Here is a tiny trained network, its code and every weight. The questions are about switching its units off for an input and a class, where a switched-off unit gives its printed mean instead of its output.

import numpy as np


def w(rows, s, z=0):
    codes = np.array(rows[::2]) - 128.0
    scale = np.full(codes.shape[1], s)
    scale[-1] = z or s
    return codes * scale


def f(y):
    return np.maximum(y, 0)


def log_softmax(a):
    a = a - a.max(-1, keepdims=True)
    return a - np.log(np.exp(a).sum(-1, keepdims=True))


def net(x, mask):
    res = np.array(x, float).reshape(1, 3) / 4 @ E
    y = f(res @ A[0][:, :-1].T + A[0][:, -1])
    res = res + np.where(mask, y, B[0][:, -1]) @ B[0][:, :-1]
    return log_softmax(res[-1] @ U[:, :-1].T + U[:, -1])


A, B = {}, {}
E = w([
[202,250,29],'x0',
[45,246,87],'x1',
[160,196,206],'x2',
],0.012)
A[0] = w([
[166,134,116,151],'n1',
[150,157,117,131],'n2',
[117,155,117,123],'n3',
[196,140,116,225],'n4',
[154,137,113,167],'n5',
[5,157,111,254],'n6',
],0.019,0.0046)
B[0] = w([
[150,127,134,165],'n1',
[144,160,152,175],'n2',
[120,178,87,168],'n3',
[210,150,34,198],'n4',
[140,183,48,165],'n5',
[7,136,167,249],'n6',
],0.012,0.017)
U = w([
[67,205,115,119],'0',
[156,211,133,72],'1',
[59,56,91,87],'2',
[216,23,217,254],'3',
[246,123,59,180],'4',
[84,106,224,69],'5',
],0.011,0.0058)

Each question gives the input, the list of numbers given to net, and the class t.
The units are the neurons (one row each of A and B). Each row of codes is followed by its name. A weight is (code - 128) times the scale printed after its matrix; where a second scale follows, it is the last column's (A, B and U).
mask holds one flag per neuron, in row order. A switched-off neuron (its flag False) gives its mean, the last column of its row in B, instead of its output. The means were averaged over made-up inputs and are rounded, as every weight is.
A unit's drop is (log p(t) with every unit on - log p(t) with that unit switched off) / (log p(t) with every unit on - log p(t) with every unit switched off).
The circuit of an input: a set's keep is (log p(t) with only the set's units on - log p(t) with every unit switched off) / (log p(t) with every unit on - log p(t) with every unit switched off). Starting from all 6 units, units are removed one at a time, each time the one whose removal leaves the highest keep (on an exact tie, the one counted first), for as long as the keep stays at least 0.8.
circuit, biggest first: the units of the circuit, biggest drop first
k most important neurons: the k neurons with the biggest drops, biggest first
drop of u: that unit's drop, to one decimal
input [1,1,-5], class 2: circuit, biggest first	(n2; n3; n4)
input [8,1,8], class 4: circuit, biggest first	(n4)
input [-8,8,1], class 5: circuit, biggest first	(n4; n6)
input [-3,-4,-2], class 3: circuit, biggest first	(n6; n4)
input [-1,-4,3], class 3: 2 most important neurons	(n5; n3)
input [-7,-2,-1], class 3: 3 most important neurons	(n6; n3; n5)
input [-8,8,2], class 5: circuit, biggest first	(n4; n6)
input [-1,-7,-7], class 3: 2 most important neurons	(n6; n5)
input [-6,8,-7], class 5: circuit, biggest first	(n6; n4)
input [7,1,5], class 4: 2 most important neurons	(n4; n6)
input [-4,5,0], class 5: 3 most important neurons	(n4; n5; n6)
input [2,-1,8], class 4: 2 most important neurons	(n6; n4)
input [-1,1,1], class 5: 2 most important neurons	(n4; n5)
input [-5,-3,-1], class 3: circuit, biggest first	(n6)
input [7,3,6], class 4: 2 most important neurons	(n4; n6)
input [0,-6,0], class 4: 2 most important neurons	(n6; n4)
input [-6,-3,1], class 3: drop of n5	0.0
input [3,-2,-7], class 4: drop of n6	0.7
input [-6,-3,3], class 3: drop of n6	1.5
